Below are the code and all the weights of a small trained network. Each question names an input and a class and asks about switching units off, where a switched-off unit gives its printed mean instead of its output.

import numpy as np


def w(rows, s, z=0):
    codes = np.array(rows[::2]) - 128.0
    scale = np.full(codes.shape[1], s)
    scale[-1] = z or s
    return codes * scale


def f(y):
    return np.maximum(y, 0)


def log_softmax(a):
    a = a - a.max(-1, keepdims=True)
    return a - np.log(np.exp(a).sum(-1, keepdims=True))


def net(x, mask):
    res = np.array(x, float).reshape(1, 2) / 4 @ E
    y = f(res @ A[0][:, :-1].T + A[0][:, -1])
    res = res + np.where(mask, y, B[0][:, -1]) @ B[0][:, :-1]
    return log_softmax(res[-1] @ U[:, :-1].T + U[:, -1])


A, B = {}, {}
E = w([
[108,2,226,37,51],'x0',
[229,40,4,49,171],'x1',
],0.0069)
A[0] = w([
[161,230,58,216,253,172],'neuron 1',
[214,78,38,58,178,25],'neuron 2',
[145,209,62,197,197,148],'neuron 3',
[63,197,237,241,65,42],'neuron 4',
[120,32,207,49,28,255],'neuron 5',
[57,210,222,165,57,69],'neuron 6',
],0.0056,0.00056)
B[0] = w([
[51,218,254,18,58,253],'neuron 1',
[234,50,73,197,163,216],'neuron 2',
[29,180,198,97,66,222],'neuron 3',
[204,51,23,191,219,252],'neuron 4',
[28,174,207,8,72,243],'neuron 5',
[178,30,22,215,219,234],'neuron 6',
],0.0062,0.0067)
U = w([
[52,175,250,85,71,251],'0',
[191,83,16,185,177,5],'1',
],0.014,0.0016)

Each question gives the input, the list of numbers given to net, and the class t.
The units are the neurons (one row each of A and B). Each row of codes is followed by its name. A weight is (code - 128) times the scale printed after its matrix; where a second scale follows, it is the last column's (A, B and U).
mask holds one flag per neuron, in row order. A switched-off neuron (its flag False) gives its mean, the last column of its row in B, instead of its output. The means were averaged over made-up inputs and are rounded, as every weight is.
A unit's drop is (log p(t) with every unit on - log p(t) with that unit switched off) / (log p(t) with every unit on - log p(t) with every unit switched off).
most important unit: the unit with the biggest drop
top k neurons: the k neurons with the biggest drops, biggest first
drop when u is switched off: that unit's drop, to one decimal
input [0,-2], class 1: top 3 neurons => (neuron 1; neuron 5; neuron 3)
input [8,8], class 0: most important unit => neuron 5
input [-7,-8], class 1: top 3 neurons => (neuron 4; neuron 6; neuron 5)
input [1,-2], class 1: top 3 neurons => (neuron 1; neuron 3; neuron 5)
input [-5,4], class 0: top 4 neurons => (neuron 1; neuron 4; neuron 6; neuron 3)
input [-7,6], class 0: top 2 neurons => (neuron 1; neuron 3)
input [2,-3], class 1: top 2 neurons => (neuron 1; neuron 3)
input [-6,3], class 0: drop when neuron 1 is switched off => 0.1
input [3,-5], class 1: drop when neuron 1 is switched off => 0.2
input [-4,-5], class 1: drop when neuron 4 is switched off => 1.1
